Below is a small trained network, with its code and all its weights. Each question gives an input and a class and asks what happens when units are switched off, that is, made to give their printed mean instead of their output.

import numpy as np


def w(rows, s, z=0):
    codes = np.array(rows[::2]) - 128.0
    scale = np.full(codes.shape[1], s)
    scale[-1] = z or s
    return codes * scale


def norm(h):
    return h / np.sqrt((h * h).mean(-1, keepdims=True) + 1e-5)


def f(y):
    return np.maximum(y, 0)


def log_softmax(a):
    a = a - a.max(-1, keepdims=True)
    return a - np.log(np.exp(a).sum(-1, keepdims=True))


def net(x, mask):
    res = np.array(x, float).reshape(1, 6) / 4 @ E
    u = 0
    for l in range(2):
        y = f(norm(res) @ A[l][:, :-1].T + A[l][:, -1])
        res = res + np.where(mask[u : u + 8], y, B[l][:, -1]) @ B[l][:, :-1]
        u += 8
    return log_softmax(norm(res)[-1] @ U[:, :-1].T + U[:, -1])


A, B = {}, {}
E = w([
[130,127,129,127,129],'x0',
[48,177,126,79,178],'x1',
[119,74,27,103,151],'x2',
[128,128,125,128,126],'x3',
[99,111,171,254,149],'x4',
[136,133,126,131,136],'x5',
],0.006)
A[0] = w([
[197,143,156,86,49,170],'0.n1',
[156,179,167,93,68,98],'0.n2',
[87,255,186,29,164,254],'0.n3',
[117,89,142,165,100,130],'0.n4',
[107,111,148,189,118,159],'0.n5',
[103,129,134,131,229,116],'0.n6',
[60,175,224,143,150,96],'0.n7',
[81,157,120,185,178,113],'0.n8',
],0.0093,0.0046)
B[0] = w([
[103,223,98,99,74,179],'0.n1',
[61,151,170,145,189,160],'0.n2',
[109,57,78,254,157,244],'0.n3',
[122,132,124,108,182,154],'0.n4',
[151,54,166,112,159,172],'0.n5',
[60,179,128,120,93,161],'0.n6',
[171,119,102,206,83,184],'0.n7',
[127,166,139,169,72,167],'0.n8',
],0.0098,0.011)
A[1] = w([
[51,71,121,222,155,164],'1.n1',
[165,132,255,169,125,5],'1.n2',
[135,123,204,199,139,54],'1.n3',
[139,30,134,216,147,155],'1.n4',
[62,214,174,160,106,75],'1.n5',
[114,212,146,177,90,215],'1.n6',
[115,158,83,203,103,196],'1.n7',
[85,127,197,176,106,68],'1.n8',
],0.007,0.003)
B[1] = w([
[143,215,152,76,169,255],'1.n1',
[206,2,139,76,51,151],'1.n2',
[96,144,18,164,81,170],'1.n3',
[141,112,185,47,198,232],'1.n4',
[39,194,187,144,136,159],'1.n5',
[97,141,199,116,97,191],'1.n6',
[130,114,126,40,88,222],'1.n7',
[234,108,136,91,81,163],'1.n8',
],0.0068,0.0099)
U = w([
[68,225,165,97,95,252],'0',
[210,129,2,45,22,134],'1',
[247,51,214,105,64,97],'2',
[202,80,190,65,213,120],'3',
[77,144,86,184,177,102],'4',
[68,112,33,61,197,53],'5',
[171,108,174,217,104,125],'6',
],0.0089,0.0047)

Each question gives the input, the list of numbers given to net, and the class t.
The units are the neurons (one row each of A and B). Each row of codes is followed by its name. A weight is (code - 128) times the scale printed after its matrix; where a second scale follows, it is the last column's (A, B and U).
mask holds one flag per neuron, layer by layer. A switched-off neuron (its flag False) gives its mean, the last column of its row in B, instead of its output. The means were averaged over made-up inputs and are rounded, as every weight is.
A unit's drop is (log p(t) with every unit on - log p(t) with that unit switched off) / (log p(t) with every unit on - log p(t) with every unit switched off).
The circuit of an input: a set's keep is (log p(t) with only the set's units on - log p(t) with every unit switched off) / (log p(t) with every unit on - log p(t) with every unit switched off). Starting from the 12 units with the biggest drops (on a tie, the unit counted first), units are removed one at a time, each time the one whose removal leaves the highest keep (on an exact tie, the one counted first), for as long as the keep stays at least 0.8.
units of the circuit, in order: the units of the circuit, biggest drop first
unit that matters most: the unit with the biggest drop
top k neurons: the k neurons with the biggest drops, biggest first
k most important neurons of layer l: the k neurons of layer l with the biggest drops, biggest first
input [-5,8,-7,0,-5,-1], class 4: unit that matters most => 0.n3
input [2,-8,-2,-1,-5,8], class 0: units of the circuit, in order => 0.n1, 0.n2
input [-4,2,-1,8,1,4], class 6: top 2 neurons => 0.n7, 0.n3
input [-1,8,0,-7,5,5], class 6: top 3 neurons => 0.n7, 0.n3, 0.n1
input [-6,5,8,5,2,7], class 0: units of the circuit, in order => 0.n3, 0.n6
input [-7,7,4,-3,8,-1], class 0: units of the circuit, in order => 0.n3, 0.n8
input [-2,-1,0,6,-6,4], class 0: units of the circuit, in order => 0.n1, 0.n2
input [7,-8,-6,-2,5,-5], class 2: units of the circuit, in order => 0.n3, 1.n2
input [-5,-1,3,7,4,-3], class 3: 2 most important neurons of layer 0 => 0.n5, 0.n1
input [6,-2,-5,-2,1,0], class 2: 2 most important neurons of layer 1 => 1.n2, 1.n8
input [3,-8,1,-7,3,-8], class 3: units of the circuit, in order => 0.n4, 1.n4, 0.n7
input [3,0,-1,-8,6,-7], class 2: units of the circuit, in order => 0.n3, 0.n5, 1.n2
input [8,-7,-8,-6,5,-1], class 2: units of the circuit, in order => 1.n2, 0.n3
input [5,-5,-6,1,-2,-1], class 0: units of the circuit, in order => 0.n1
input [8,-5,0,-8,0,-1], class 0: 2 most important neurons of layer 0 => 0.n1, 0.n3
input [6,-5,-8,3,7,1], class 2: top 2 neurons => 0.n3, 1.n2
input [4,-1,5,8,8,3], class 3: top 3 neurons => 0.n5, 0.n1, 0.n3
input [-6,-1,1,4,4,-3], class 3: units of the circuit, in order => 0.n5, 1.n4
input [-2,-1,7,7,2,1], class 3: top 2 neurons => 0.n1, 1.n3
input [0,1,6,-5,4,2], class 0: 3 most important neurons of layer 0 => 0.n3, 0.n6, 0.n8
input [0,-7,-8,-1,8,1], class 2: top 2 neurons => 0.n3, 1.n2
